(in the rows, 128 means zero)
Each row of numbers belongs to one of the things below and depends on some of the facts about them. Some rows are named. Which thing is each other row?

How the things are related:
baram	ζ	klaplol; baram	ζ	vovadrok; baram	ζ	tuki
baram	ζ	ledruve; batubrim	ζ	stuplum; bebim	ζ	nogem
bipadres	ζ	stugrok; bugrok	ζ	mumoplum; dasku	ζ	pegos
derima	ζ	skadro; dinis	ζ	zefus; dipam	ζ	zokar
droskin	ζ	mager; feste	ζ	stipe; feste	ζ	subra
flamos	ζ	paflas; fleflon	ζ	baplari; fleplaplun	ζ	mastok
fliflidres	ζ	balages; gibri	ζ	bimen; grumis	ζ	klemar
kipun	ζ	bukoro; klaplol	ζ	brakon; kleplile	ζ	guflek
klisudril	ζ	kiklur; lastopak	ζ	tozir; mastok	ζ	noflir
miran	ζ	noflir; mumoplum	ζ	matuk; neplik	ζ	stipe
noflir	ζ	miran; pegos	ζ	bimen; povor	ζ	grepo
reku	ζ	paflas; rutreplis	ζ	skodres; saplek	ζ	bestik
skodatrok	ζ	noflir; skodres	ζ	kelak; sogadas	ζ	mikofel
soli	ζ	noflir; stufen	ζ	bipadres; stuluvel	ζ	mastok
subra	ζ	tilodan; subra	ζ	stipe; tolo	ζ	tatrum
tozir	ζ	lastopak; tozir	ζ	leplek; tribun	ζ	zegi
tuki	ζ	baram; vofak	ζ	lemam; vograki	ζ	baplari
vonal	ζ	tegak; vozodrus	ζ	loskidro; vozodrus	ζ	lotrem
zitas	ζ	sabize; zitas	ζ	zokar; zokar	ζ	dipam
zokar	ζ	latra; zumur	ζ	maskun; bafam	Ω	709
balages	Ω	857; baplari	Ω	857; baplem	Ω	709
baplon	Ω	419; baram	Ω	170; batubrim	Ω	170
bebim	Ω	170; bebrak	Ω	709; bemu	Ω	419
bestik	Ω	170; bima	Ω	709; bimen	Ω	274
bipadres	Ω	857; brakon	Ω	274; brazor	Ω	419
brezon	Ω	274; bruklo	Ω	419; bugrok	Ω	822
bukoro	Ω	274; dasku	Ω	709; derima	Ω	419
dinis	Ω	170; dipam	Ω	170; ditri	Ω	709
ditris	Ω	822; dotrin	Ω	170; dradebros	Ω	857
draror	Ω	419; droskin	Ω	274; druplusko	Ω	709
fadas	Ω	170; falu	Ω	274; febrim	Ω	274
felos	Ω	170; feste	Ω	822; fidram	Ω	709
fitis	Ω	170; flamos	Ω	274; fleflon	Ω	170
fleguki	Ω	709; fleplaplun	Ω	709; flerorin	Ω	170
flidubo	Ω	857; fliflidres	Ω	857; flitradam	Ω	709
gazus	Ω	274; gepok	Ω	857; gibri	Ω	857
girem	Ω	822; gosto	Ω	709; grepo	Ω	419
gresom	Ω	274; gripal	Ω	822; grumis	Ω	857
gruski	Ω	274; guflek	Ω	709; kelak	Ω	709
kete	Ω	709; kiklur	Ω	274; kipun	Ω	709
kladatu	Ω	857; klafis	Ω	170; klagram	Ω	822
klaplol	Ω	709; klatro	Ω	709; klemar	Ω	274
klenu	Ω	709; kleplile	Ω	709; kleron	Ω	274
klibi	Ω	822; klifi	Ω	709; klisudril	Ω	274
kogon	Ω	274; kunas	Ω	709; laban	Ω	709
lastopak	Ω	170; latra	Ω	419; ledruve	Ω	709
lemam	Ω	857; lemo	Ω	170; leplek	Ω	822
lete	Ω	709; letok	Ω	170; lodak	Ω	709
loskidro	Ω	709; lotrem	Ω	857; luzik	Ω	274
mager	Ω	857; maskun	Ω	857; mastok	Ω	170
matos	Ω	419; matuk	Ω	419; mefimim	Ω	709
mikofel	Ω	822; mimen	Ω	419; miran	Ω	822
mosogror	Ω	857; mukla	Ω	419; mumoplum	Ω	709
murom	Ω	709; musa	Ω	170; nadru	Ω	274
neplik	Ω	857; netus	Ω	857; noflir	Ω	274
nogem	Ω	857; nule	Ω	822; pabes	Ω	170
paflas	Ω	857; pebam	Ω	419; pegos	Ω	857
pibur	Ω	709; plagra	Ω	170; plagrus	Ω	170
plapek	Ω	274; plevi	Ω	274; ploflasto	Ω	419
pluga	Ω	170; plumom	Ω	857; pogri	Ω	709
povor	Ω	709; reku	Ω	274; repam	Ω	419
rolal	Ω	857; rostem	Ω	274; rovu	Ω	709
rutreplis	Ω	857; rutrudrir	Ω	170; sabize	Ω	419
sader	Ω	709; sadrum	Ω	857; saplek	Ω	419
satuskul	Ω	419; skadro	Ω	709; skeduk	Ω	822
skiza	Ω	419; skodatrok	Ω	274; skodres	Ω	822
skoge	Ω	822; skosu	Ω	822; sogadas	Ω	822
soli	Ω	822; sotron	Ω	419; stetrer	Ω	274
stifan	Ω	274; stimor	Ω	709; stipe	Ω	822
stipil	Ω	170; stubravo	Ω	170; stufen	Ω	274
stugrok	Ω	857; stuluvel	Ω	170; stuplum	Ω	170
stusta	Ω	170; stuzas	Ω	822; subra	Ω	170
suril	Ω	709; sustal	Ω	822; tane	Ω	822
tatrum	Ω	419; tegak	Ω	419; tevutri	Ω	709
tilodan	Ω	274; tolo	Ω	857; tozir	Ω	822
tretras	Ω	709; tribun	Ω	170; trosas	Ω	822
tuki	Ω	857; vastes	Ω	709; veke	Ω	274
vidrur	Ω	822; vofak	Ω	170; vograki	Ω	709
vonal	Ω	822; voskam	Ω	274; vovadrok	Ω	274
vozodrus	Ω	822; zavos	Ω	170; zefus	Ω	857
zegi	Ω	274; zegrem	Ω	274; zitas	Ω	857
zokar	Ω	274; zoklak	Ω	822; zopur	Ω	274
zumur	Ω	274; bafam	φ	flitradam; balages	φ	bafam
baplari	φ	bafam; baplem	φ	mimen; baplon	φ	letok
baram	φ	rostem; batubrim	φ	rolal; bebim	φ	klagram
bebrak	φ	bemu; bestik	φ	rutrudrir; bima	φ	falu
bimen	φ	voskam; bipadres	φ	mimen; brakon	φ	rostem
brazor	φ	stuzas; bruklo	φ	gosto; bugrok	φ	letok
bukoro	φ	gosto; dasku	φ	voskam; derima	φ	kogon
dinis	φ	gosto; dipam	φ	rolal; ditris	φ	bemu
dotrin	φ	gazus; dradebros	φ	flitradam; draror	φ	bima
droskin	φ	sustal; druplusko	φ	voskam; fadas	φ	sadrum
febrim	φ	voskam; felos	φ	baplon; feste	φ	bemu
fidram	φ	bima; fitis	φ	letok; flamos	φ	klagram
fleflon	φ	bafam; fleguki	φ	rostem; fleplaplun	φ	stimor
flerorin	φ	rovu; flidubo	φ	bafam; fliflidres	φ	bafam
gazus	φ	ditri; gepok	φ	lete; gibri	φ	voskam
girem	φ	baplon; gosto	φ	flitradam; grepo	φ	baplon
gresom	φ	rutrudrir; gripal	φ	laban; grumis	φ	gripal
gruski	φ	rostem; guflek	φ	klenu; kelak	φ	laban
kete	φ	kogon; kiklur	φ	flitradam; kipun	φ	gosto
kladatu	φ	voskam; klafis	φ	ditri; klaplol	φ	rostem
klatro	φ	sader; klemar	φ	gripal; klenu	φ	letok
kleplile	φ	klenu; kleron	φ	ditri; klibi	φ	plumom
klifi	φ	rutrudrir; klisudril	φ	flitradam; kogon	φ	ditri
kunas	φ	baplon; lastopak	φ	ditri; latra	φ	rolal
ledruve	φ	rostem; lemam	φ	rutrudrir; lemo	φ	rovu
leplek	φ	ditri; lete	φ	flitradam; lodak	φ	zavos
loskidro	φ	zavos; lotrem	φ	zavos; luzik	φ	letok
mager	φ	sustal; maskun	φ	gazus; mastok	φ	stimor
matos	φ	sadrum; matuk	φ	letok; mefimim	φ	kogon
mikofel	φ	sader; mimen	φ	ditri; miran	φ	stimor
mosogror	φ	rovu; mukla	φ	voskam; mumoplum	φ	letok
murom	φ	mimen; musa	φ	kogon; nadru	φ	voskam
neplik	φ	bemu; netus	φ	gosto; noflir	φ	stimor
nogem	φ	klagram; nule	φ	bemu; pabes	φ	kogon
paflas	φ	klagram; pebam	φ	bafam; pegos	φ	voskam
pibur	φ	bemu; plagra	φ	stuzas; plagrus	φ	kogon
plapek	φ	mimen; plevi	φ	klagram; ploflasto	φ	stimor
pluga	φ	gripal; plumom	φ	sader; pogri	φ	klagram
povor	φ	baplon; reku	φ	klagram; repam	φ	plumom
rolal	φ	flitradam; rostem	φ	bemu; rovu	φ	falu
rutreplis	φ	laban; rutrudrir	φ	ditri; sabize	φ	rolal
sadrum	φ	letok; saplek	φ	rutrudrir; satuskul	φ	letok
skadro	φ	kogon; skeduk	φ	bafam; skiza	φ	mimen
skodatrok	φ	stimor; skodres	φ	laban; skoge	φ	gripal
skosu	φ	zavos; sogadas	φ	sader; soli	φ	stimor
sotron	φ	gosto; stetrer	φ	rostem; stifan	φ	gazus
stimor	φ	sader; stipe	φ	bemu; stipil	φ	flitradam
stubravo	φ	gripal; stufen	φ	mimen; stugrok	φ	mimen
stuluvel	φ	stimor; stuplum	φ	rolal; stusta	φ	baplon
stuzas	φ	brezon; subra	φ	bemu; suril	φ	rostem
sustal	φ	bemu; tane	φ	plumom; tatrum	φ	kleron
tegak	φ	brezon; tevutri	φ	bafam; tilodan	φ	bemu
tolo	φ	kleron; tozir	φ	ditri; tretras	φ	rovu
tribun	φ	lete; trosas	φ	gripal; tuki	φ	rostem
vastes	φ	letok; veke	φ	falu; vidrur	φ	voskam
vofak	φ	rutrudrir; vograki	φ	bafam; vonal	φ	brezon
voskam	φ	falu; vovadrok	φ	rostem; vozodrus	φ	zavos
zavos	φ	flitradam; zefus	φ	gosto; zegi	φ	lete
zegrem	φ	brezon; zitas	φ	rolal; zokar	φ	rolal
zoklak	φ	stimor; zopur	φ	plumom; zumur	φ	gazus
baplari	κ	ditris; baplem	κ	kete; baplem	κ	fliflidres
baram	κ	plevi; baram	κ	fleguki; batubrim	κ	balages
bebrak	κ	saplek; bebrak	κ	subra; bebrak	κ	dasku
bemu	κ	tegak; bemu	κ	vonal; bestik	κ	tevutri
bestik	κ	pogri; bestik	κ	paflas; bima	κ	baplon
bipadres	κ	trosas; brazor	κ	plagra; brazor	κ	zitas
bukoro	κ	suril; bukoro	κ	netus; derima	κ	nule
dotrin	κ	loskidro; dotrin	κ	leplek; dotrin	κ	zavos
dradebros	κ	nogem; dradebros	κ	ledruve; droskin	κ	vidrur
druplusko	κ	leplek; druplusko	κ	rolal; feste	κ	rovu
feste	κ	matos; feste	κ	fliflidres; flidubo	κ	veke
flidubo	κ	flerorin; gibri	κ	skiza; grumis	κ	vograki
grumis	κ	rolal; guflek	κ	rutreplis; kipun	κ	fitis
klafis	κ	vidrur; klaplol	κ	kleron; klaplol	κ	maskun
klaplol	κ	pibur; klemar	κ	kogon; klemar	κ	stuluvel
klemar	κ	pabes; kleplile	κ	zefus; kleplile	κ	plagra
kleplile	κ	pogri; kleplile	κ	fadas; klifi	κ	stipil
klifi	κ	skoge; kunas	κ	kiklur; kunas	κ	zokar
lemam	κ	zefus; lemam	κ	gazus; lemam	κ	ditris
lemam	κ	fadas; lemo	κ	rovu; letok	κ	mumoplum
letok	κ	zavos; letok	κ	vograki; letok	κ	felos
lodak	κ	sogadas; lodak	κ	brakon; lodak	κ	bebim
lotrem	κ	suril; luzik	κ	kladatu; luzik	κ	skeduk
mager	κ	laban; mefimim	κ	klagram; mefimim	κ	tolo
mikofel	κ	mukla; mimen	κ	fadas; miran	κ	kiklur
miran	κ	kete; murom	κ	skosu; musa	κ	kiklur
musa	κ	plevi; nadru	κ	plagra; nadru	κ	vograki
nadru	κ	fleflon; neplik	κ	mumoplum; neplik	κ	kete
noflir	κ	stipe; noflir	κ	sabize; noflir	κ	repam
plagrus	κ	loskidro; plagrus	κ	fleguki; plagrus	κ	ditri
plapek	κ	febrim; plapek	κ	zumur; plapek	κ	ditri
plapek	κ	mukla; ploflasto	κ	rutreplis; pluga	κ	tegak
pluga	κ	stuluvel; plumom	κ	loskidro; plumom	κ	fleguki
plumom	κ	vograki; reku	κ	dipam; reku	κ	pebam
satuskul	κ	sogadas; satuskul	κ	matos; skadro	κ	fleplaplun
skadro	κ	skiza; skadro	κ	flerorin; skodres	κ	draror
skodres	κ	stipe; soli	κ	skeduk; soli	κ	loskidro
soli	κ	bebim; sotron	κ	tolo; sotron	κ	stufen
stifan	κ	kiklur; stifan	κ	tribun; stifan	κ	vograki
stuplum	κ	zokar; stusta	κ	fleplaplun; stusta	κ	grepo
stuzas	κ	gazus; stuzas	κ	gresom; stuzas	κ	leplek
tane	κ	bafam; tane	κ	mumoplum; tilodan	κ	baplon
tozir	κ	veke; tozir	κ	gripal; tozir	κ	fadas
tretras	κ	lastopak; tretras	κ	grepo; tuki	κ	febrim
tuki	κ	vograki; tuki	κ	brakon; vastes	κ	saplek
vastes	κ	pebam; vastes	κ	vidrur; voskam	κ	laban
vozodrus	κ	klatro; vozodrus	κ	skiza; vozodrus	κ	kogon
vozodrus	κ	ditris; vozodrus	κ	zegrem; zegi	κ	kiklur
zegi	κ	zegrem

Named rows:
skodres: [126  84 132 123 117 118 119 120 123 140 127 134 115 123 114 128 129 104
 123 150 132 137 119 116 127 118]
kipun: [119 129 131 111 115 124 145 111 120 172 127 132 124 125 115 124 143  92
 142 139 131 138 133 117 128 130]
kunas: [144 184 153 125 105 139 132 132 126 166 122 121 124 128 128 122 136  79
 139 147 117 146 136 111 123 123]
zegi: [117 170 153 121 110 148 129 129 133 153 117 124 131 126 122 122 132 100
 136 134 138 149 125 123 124 115]
klemar: [146 140 144 126 114 132 122 110 126 152 125 128 132 122 127 125 131 105
 130 131 154 135 130 124 122 126]
nadru: [135 149 153 130 146 128 116 113 121 143 127 127 124 119 127 116 137 106
 129 135 146 134 134 126 115 131]
baram: [110  67 135 126 132 145  82 103 120 102 115 138 107 125 112 118 117 100
 117 127 168 137 125 139 130 120]
murom: [154 182 148 120 115 129 129 108 116 169 132 132 138 123 129 130 136 100
 134 140 126 141 139 113 126 142]
sader: [145 183 115 124 112 117 168 141 119 136 134 123 133 136 145 119 141 110
 125 122 114 125 154 134 130 149]
rovu: [148 178 113 125 106 116 170 143 121 138 136 123 133 135 147 119 143 107
 124 123 116 124 153 134 128 147]
subra: [115  66  93 133 115 145  89 122 105  59 118 122 147 135 116 128 122 144
 148 139 165 132 137 131 122 134]
leplek: [130 138 129 130 150 133 127 133 119 128 139 131 130 127 132 136 128 143
 120 132 101 124 131 124 133 144]
falu: [138 168 114 129 113 121 155 142 127 113 132 124 134 134 146 117 138 118
 121 118 135 125 148 142 125 138]
plagra: [117 103 118 134 149 154 103 129 128  95 130 128 135 125 133 128 125 140
 122 111 156 127 132 144 124 132]
zokar: [115 193  94 113 159 128 114 145 152 116 135 119 116 126 117 135 137 102
 159 111 135 146 137 132 138 137]
zegrem: [133 153 124 130 130 148 134 135 129 128 131 124 132 131 135 129 132 120
 140 120 121 123 138 129 128 137]
vonal: [120  87 110 128 136 127 127 139 125 119 136 129 118 130 123 133 131 124
 132 137 106 122 128 122 132 132]
vograki: [ 83 149 123 116 183 131 139 129 109 140 135 129 112 129 120 116 151 118
 149 129  87 122 147 128 131 155]
klagram: [132 145 115 127 116 114 151 148 122 120 130 122 130 134 140 125 129 135
 108 126 115 130 138 137 134 137]

Name these rows:
No name comes twice in this set of rows, the named rows included.
[138  83 124 125  95 115 107 113 105 124 116 122 132 129 108 128 123 118
 139 164 142 143 126 110 125 121]	feste
[117 138 141 128 126 124 107 124 124  95 116 129 129 123 133 108 128 120
  96 121 177 154 135 149 118 123]	letok
[107 112 143 124 116 154 108 122 134 126 116 129 137 120 121 125 125 123
 118 123 179 151 119 138 122 111]	stuplum
[138 194 129 126 125 148 140 139 122 144 138 127 134 133 136 133 136 110
 144 133  93 132 143 116 132 147]	kete
[125 141 143 119 117 135 136 111 126 163 123 128 138 122 123 125 135 113
 133 127 156 137 128 128 124 125]	bukoro
[143 142 145 127 120 131 123 111 124 149 126 128 131 121 127 123 132 105
 130 131 152 134 132 124 120 126]	luzik
[153 182 137 119  87 106 161 123 120 161 126 126 134 128 138 115 141  90
 116 135 142 142 146 128 122 133]	bima
[149 162 136 126  92 110 147 125 129 135 125 127 134 126 139 112 138  96
 112 129 163 138 138 133 117 124]	voskam
[133 155 146 116 122 128 148 112 116 186 127 125 132 122 124 124 141 105
 136 135 134 136 136 121 125 137]	lodak
[115   8  95 126 142 146  74 124 144 100 124 139 118 130 136 123 127 138
 135 105 120 144 140 133 114 122]	mastok
[115  88 131 118 108 121 130 122 128 153 124 131 123 123 112 130 131 111
 126 146 137 142 115 118 128 112]	vozodrus
[130  86 112 135 131 151 112 128 132 101 132 128 139 125 135 132 124 138
 121 110 164 124 130 142 123 128]	fadas
[ 99 116 107 119 136 139 142 129 127 128 131 132 128 131 123 128 140 122
 146 120 123 121 134 131 131 135]	klisudril
[ 84 134 111 121 130 138 140 141 129  98 122 127 142 130 136 119 132 153
 107 102 160 139 136 161 131 131]	zavos
[131  65 103 124 136 134 105 123 136 132 130 135 117 133 137 124 137 122
 150 113  98 133 146 122 118 134]	skodatrok

Now the same things, written a new way:
Some things and their rows:
klenu: [150 138 137 100 112 105 138 114 133 127 136 100 128 135 163 102 164 147
 162 136 149 103 107 128 132 101 118 160 130  91 117 101  87  87 198 105
 147  93 159 127 157]
povor: [155 134 143 105 114 111 119  90 137 122 139 101 134 121 165 107 172 145
 151 124 163 108 114 127 133 108 120 143 144  88  99 111  74  87 188 113
 149 109 166 143 141]
fleguki: [148 139 139 105 127 105 130  98 134 130 131 100 130 125 152 109 169 143
 149 133 147 113 127 128 137 115 121 157 130  96  96 112  87 108 193 116
 148  99 161 134 152]
vovadrok: [166 175 153  64  98 112 129  86 137 154 116  57 152 115 130 100 174 130
 149 142 158 103 110 119 148 113 110 137 128 119  94 132  92  84 152  73
 140  83 112 143 179]
baplari: [148  81 143 104 134 129 161  67 148 135 157 117 106 136 202 108 161 151
 180 112 150 118 121 115 136 116 122 177 154  58 116  98 102  90 230 155
 163  87 191 130 116]
neplik: [155  90 142 113 111 129 140  77 144 120 159 129 124 124 212 109 182 152
 164 110 159 104 106 142 124 109 119 159 162  62 115  86  86 103 211 160
 170  99 193 145 117]
dinis: [159 139 147  90 114 103 117  81 146 131 146  87 123 135 164 123 175 131
 161 115 168 117 115 118 121 101 122 157 152  66  90 121  83  89 167 104
 161 105 150 124 146]
gosto: [145 133 137  97 120 103 137 112 139 132 152  88 126 145 162 114 153 137
 172 120 155 117 105 125 130  96 113 173 133  82 113 108  79  81 184 109
 148  97 156 112 162]
rovu: [145 141 134 103 119 101 132 123 129 126 133 100 130 137 164 109 167 150
 157 137 142 108 113 130 130 106 123 164 125  89 109 107  91  95 195 107
 145  94 156 126 161]
sotron: [162 141 140 110 144 106 115  98 147 115 152 124 125 138 133 112 140 138
 178 114 176 108 129 119 156  69 111 178 146  90 108  99  51  80 204  97
 164 121 190 124 132]
luzik: [171 169 155  62  91 116 139  78 138 157 125  58 153 114 129  91 171 126
 153 146 166  96 107 111 146 105 105 133 132 122 101 125  86  75 151  70
 138  84 114 142 172]
lete: [142 130 138  96 121 106 135 111 139 131 145  86 125 147 166 111 152 142
 172 125 152 115 107 120 132  99 118 175 131  81 113 109  82  75 192 107
 150  94 157 115 160]
zegi: [164 162 158  56 100 115 135  74 147 161 132  43 149 126 133 103 157 121
 163 133 169 107 109 105 147 104 104 146 134 110  98 134  82  63 146  72
 141  87 112 131 174]
stuzas: [147 148 147  72  96 124 146 115 138 150 136  56 174 116 148  87 142 142
 163 138 163  99  90 131 164 103  97 135 117 140 126 117  59  55 167  95
 118  91 133 142 181]
flamos: [164 172 154  65  89 109 114  85 138 146 119  54 159 113 144 103 175 134
 143 136 169 102 109 116 141 114 116 120 137 109  91 139  83  72 144  74
 137  98 113 148 168]
lemam: [158  94 138 114 117 127 165  76 137 131 158 135 121 120 194  98 181 149
 164 127 149  99 114 140 126 107 112 168 151  76 117  76  94 126 217 158
 165  89 191 142 121]
pluga: [171 139 147  92 110 112 141  72 136 138 135  99 119 125 151 101 181 133
 161 137 160  98 116 115 129 100 115 158 146  85 102 101  95  96 188  97
 161  91 151 134 142]
stimor: [151 138 137  99 113 107 137 115 131 128 138  99 130 134 164 102 166 146
 164 136 149 101 106 127 131 101 118 162 130  91 115 100  87  87 196 104
 147  94 159 128 157]
bima: [159 132 140  97 106 114 146 104 134 128 145 100 126 131 164  91 163 144
 171 136 159  92  97 126 131  92 109 161 136  94 124  90  81  73 200 102
 151  92 163 130 153]

Which thing is each row?
No name comes twice in this set of rows, the named rows included.
[146 146 132 106 115 101 133 125 125 124 128 106 131 130 161 103 172 152
 152 143 141 102 112 136 129 107 124 156 125  93 110 101  93 102 198 107
 142  95 159 132 160]	ditri
[162 102 135 106 115 134 145  96 146 124 167 159 138 111 211 114 182 156
 170 116 160  96 113 146 136  82 124 152 168  60 128  96  94 121 202 153
 161 101 195 164 100]	bipadres
[160 130 147 101 108 116 126  84 140 125 143 101 133 118 168 104 173 144
 158 125 171 100 108 124 133 100 115 144 151  90 106 105  70  77 190 111
 153 107 167 145 136]	kleplile
[169 148 144  99 101 106 120  85 132 125 129 105 128 118 164 105 194 145
 146 137 160  97 114 126 120 107 125 139 150  80  95 109  93 102 180 100
 157 101 154 147 140]	vofak
[148 139 163  81  92 135 120  90 137 157 131  64 176 114 152  80 151 139
 151 133 177  98  81 115 175 101 109 116 134 136 106 143  36  67 156 104
  99 104 149 144 161]	soli
[141 128 142  98 133 108 111  93 145 122 128  88 123 135 172 120 159 153
 155 115 155 126 130 110 141 120 138 148 143  74  95 134  89  71 204 114
 144 106 165 136 140]	vograki
[164 143 144  94 114 105 136  79 135 135 131  98 120 127 150 108 181 135
 155 136 153 105 121 118 126 109 120 159 141  82  94 110  98 106 186 100
 159  91 148 131 148]	stubravo
[139 153 143  74 100 117 142 126 133 148 133  56 175 121 148  90 144 146
 158 139 155 103  94 133 160 110 104 135 111 139 121 122  67  60 167  95
 114  91 131 140 186]	sustal
[175 169 158  61  89 117 139  74 139 156 126  58 152 113 131  91 172 126
 156 144 168  94 102 114 146 105 103 134 134 122 102 121  85  69 154  70
 141  84 113 144 172]	tilodan
[159 100 148 115 112 143 126  74 148 115 150 130 120 124 215 113 191 148
 167  98 159 107  96 157 131 116 118 162 166  60 116  89  89  99 212 164
 184  96 198 153 128]	tuki
[141 128 141  96 143 106 129  93 141 133 128  88 117 137 155 115 155 146
 161 122 146 125 134 107 146 122 133 163 133  83  96 129  96  84 210 113
 143  96 163 128 146]	tevutri
[167 130 152  88 100 104 122  63 147 131 150  81 121 138 165 109 174 134
 163 114 176 107 107 117 117 108 115 158 158  71  90 107  75  77 174 106
 167 102 151 119 146]	batubrim
[160 182 149  72  90 103 112  98 133 143 110  61 160 110 143 105 182 140
 131 146 158 102 115 125 138 120 124 117 132 115  85 139  90  89 146  76
 132  98 112 152 174]	zumur
[157 148 143  99 113 100 114  89 136 127 127  95 125 128 166 118 187 144
 142 131 153 112 124 122 122 114 132 147 146  73  85 122  98 104 177 105
 155 103 150 137 145]	bebim

